Below are the code and all the weights of a small trained network. Each question names an input and a target symbol and asks about switching units off, where a switched-off unit gives its printed mean instead of its output.

import numpy as np


def w(rows, s, z=0):
    codes = np.array(rows[::2]) - 128.0
    scale = np.full(codes.shape[1], s)
    scale[-1] = z or s
    return codes * scale


def f(y):
    return y / 2 * (1 + np.tanh(0.7978845608 * (y + 0.044715 * y**3)))


def softmax(a):
    e = np.exp(a - a.max(-1, keepdims=True))
    return e / e.sum(-1, keepdims=True)


def log_softmax(a):
    a = a - a.max(-1, keepdims=True)
    return a - np.log(np.exp(a).sum(-1, keepdims=True))


def net(x, mask):
    ids = ['ΞΨαημπσφω'.index(c) for c in x.split()]
    T = len(ids)
    res = E[ids] + P[:T]
    r = res
    for j in range(3):
        rows = slice(3 * j, 3 * j + 3)
        q, k, v = (r @ M[0][rows].T for M in (Q, K, V))
        z = softmax(np.where(np.tri(T) > 0, q @ k.T / 3**0.5, -1e9)) @ v
        o = O[0][rows]
        res = res + np.where(mask[j], z, o[:, -1]) @ o[:, :-1]
    y = f(res @ A[0][:, :-1].T + A[0][:, -1])
    res = res + np.where(mask[3:15], y, B[0][:, -1]) @ B[0][:, :-1]
    return log_softmax(res[-1] @ U[:, :-1].T + U[:, -1])


Q, K, V, O, A, B = {}, {}, {}, {}, {}, {}
E = w([
[71,138,12,178],'Ξ',
[133,72,13,222],'Ψ',
[117,60,54,85],'α',
[212,83,146,66],'η',
[195,51,104,174],'μ',
[162,157,202,55],'π',
[18,136,152,101],'σ',
[133,230,168,157],'φ',
[87,210,114,252],'ω',
],0.0033)
P = w([
[136,126,89,125],'0',
[91,208,93,22],'1',
[68,73,169,124],'2',
[182,122,221,181],'3',
[253,148,69,214],'4',
[82,21,101,93],'5',
[55,247,155,144],'6',
],0.008)
Q[0] = w([
[118,73,96,148],'head 0',
[207,158,154,170],'head 0',
[104,188,22,63],'head 0',
[169,131,131,210],'head 1',
[131,135,251,112],'head 1',
[127,213,182,156],'head 1',
[126,72,174,174],'head 2',
[211,95,104,158],'head 2',
[92,159,54,69],'head 2',
],0.021)
K[0] = w([
[143,46,119,111],'head 0',
[64,161,99,88],'head 0',
[249,157,50,139],'head 0',
[126,181,165,66],'head 1',
[124,161,226,211],'head 1',
[119,235,132,164],'head 1',
[112,143,201,165],'head 2',
[135,232,133,122],'head 2',
[193,82,59,96],'head 2',
],0.02)
V[0] = w([
[166,104,208,198],'head 0',
[82,191,99,172],'head 0',
[126,216,158,144],'head 0',
[49,84,138,192],'head 1',
[150,153,73,225],'head 1',
[149,191,143,165],'head 1',
[80,87,179,92],'head 2',
[149,8,112,143],'head 2',
[215,102,136,87],'head 2',
],0.017)
O[0] = w([
[133,131,250,77,6],'head 0',
[92,129,138,237,108],'head 0',
[72,179,169,178,45],'head 0',
[90,56,78,208,82],'head 1',
[144,145,182,241,49],'head 1',
[92,188,190,149,60],'head 1',
[72,87,99,87,140],'head 2',
[208,49,60,107,213],'head 2',
[193,168,134,36,169],'head 2',
],0.013,0.0022)
A[0] = w([
[101,4,195,203,80],'neuron 0',
[188,98,201,231,28],'neuron 1',
[120,140,43,117,48],'neuron 2',
[37,29,157,124,210],'neuron 3',
[46,231,142,75,166],'neuron 4',
[254,134,168,201,87],'neuron 5',
[206,209,145,138,204],'neuron 6',
[19,176,120,97,65],'neuron 7',
[41,100,152,45,26],'neuron 8',
[2,206,166,95,1],'neuron 9',
[122,193,38,156,75],'neuron 10',
[127,97,156,58,208],'neuron 11',
],0.0091,0.0057)
B[0] = w([
[148,122,116,18,175],'neuron 0',
[95,202,216,77,150],'neuron 1',
[112,121,175,74,176],'neuron 2',
[115,143,140,225,225],'neuron 3',
[44,139,186,131,198],'neuron 4',
[157,70,210,160,162],'neuron 5',
[196,187,76,141,225],'neuron 6',
[179,116,197,120,145],'neuron 7',
[197,80,127,88,152],'neuron 8',
[251,85,145,125,152],'neuron 9',
[79,35,142,116,189],'neuron 10',
[83,146,115,168,254],'neuron 11',
],0.021,0.0072)
U = w([
[31,131,90,253,255],'Ξ',
[208,68,92,175,229],'Ψ',
[145,63,82,28,114],'α',
[47,217,93,86,159],'η',
[216,181,58,107,150],'μ',
[101,169,173,99,99],'π',
[56,95,166,97,14],'σ',
[179,96,171,91,25],'φ',
[115,189,165,208,42],'ω',
],0.0047,0.0032)

Each question gives the input, a string of symbols that net reads in full, and the target symbol t.
The units are the heads (3 rows each of Q, K, V and O) and the neurons (one row each of A and B). Each row of codes is followed by its name. A weight is (code - 128) times the scale printed after its matrix; where a second scale follows, it is the last column's (O, A, B and U).
mask holds one flag per unit, heads first, then neurons. A switched-off unit (its flag False) gives its mean, the last column of its rows in O or B, instead of its output. The means were averaged over made-up inputs and are rounded, as every weight is.
A unit's drop is (log p(t) with every unit on - log p(t) with that unit switched off) / (log p(t) with every unit on - log p(t) with every unit switched off).
The circuit of an input: a set's keep is (log p(t) with only the set's units on - log p(t) with every unit switched off) / (log p(t) with every unit on - log p(t) with every unit switched off). Starting from the 12 units with the biggest drops (on a tie, the unit counted first), units are removed one at a time, each time the one whose removal leaves the highest keep (on an exact tie, the one counted first), for as long as the keep stays at least 0.8.
units of the circuit, in order: the units of the circuit, biggest drop first
top k neurons: the k neurons with the biggest drops, biggest first
heads that matter: for each layer, one digit per head in row order, 1 if its drop is at least 0.15 and else 0, layers parted by /
input φ μ α π π, target μ: units of the circuit, in order => [neuron 6; head 1]
input η α ω σ ω, target α: units of the circuit, in order => [head 0; neuron 10; head 1; neuron 3]
input Ψ α φ η σ, target α: top 4 neurons => [neuron 10; neuron 3; neuron 11; neuron 2]
input η φ α η, target ω: top 2 neurons => [neuron 4; neuron 0]
input σ η η Ψ, target μ: units of the circuit, in order => [head 1; neuron 4; neuron 10]
input α η σ ω ω π, target Ξ: top 2 neurons => [neuron 3; neuron 11]
input η Ξ η μ μ, target Ξ: units of the circuit, in order => [head 0]
input Ψ α π σ, target Ξ: units of the circuit, in order => [neuron 3; head 2; head 1]
input η η α Ξ, target μ: heads that matter => 110
input Ψ Ξ ω Ψ, target π: units of the circuit, in order => [neuron 0; neuron 1; head 0; head 1]
input π α Ψ φ, target ω: heads that matter => 011
input σ σ Ψ η, target Ξ: heads that matter => 101
input Ξ φ σ η α η α, target μ: top 3 neurons => [neuron 4; neuron 10; neuron 3]
input Ψ η η μ α, target η: units of the circuit, in order => [head 1; head 2; neuron 4; neuron 5]
input ω Ξ Ψ η ω, target Ξ: top 3 neurons => [neuron 10; neuron 0; neuron 9]
input η π σ η η η, target α: heads that matter => 111
input Ξ η Ψ η Ξ, target η: heads that matter => 011
input η Ψ σ α, target Ξ: units of the circuit, in order => [neuron 3; head 2]
input η π μ Ψ σ, target π: units of the circuit, in order => [neuron 4; head 1; head 2; neuron 9]
input η α σ η α, target α: top neuron => [neuron 10]
input Ψ μ Ψ η σ, target μ: units of the circuit, in order => [neuron 6; head 1; head 2]
input π φ α η Ξ, target φ: units of the circuit, in order => [neuron 9; head 2; head 1; neuron 7]
input η φ σ φ η η Ψ, target μ: top 3 neurons => [neuron 6; neuron 3; neuron 10]
input σ Ξ μ η Ψ ω ω, target π: top 2 neurons => [neuron 1; neuron 0]
input Ψ η Ψ η μ Ψ α, target Ψ: units of the circuit, in order => [head 2]
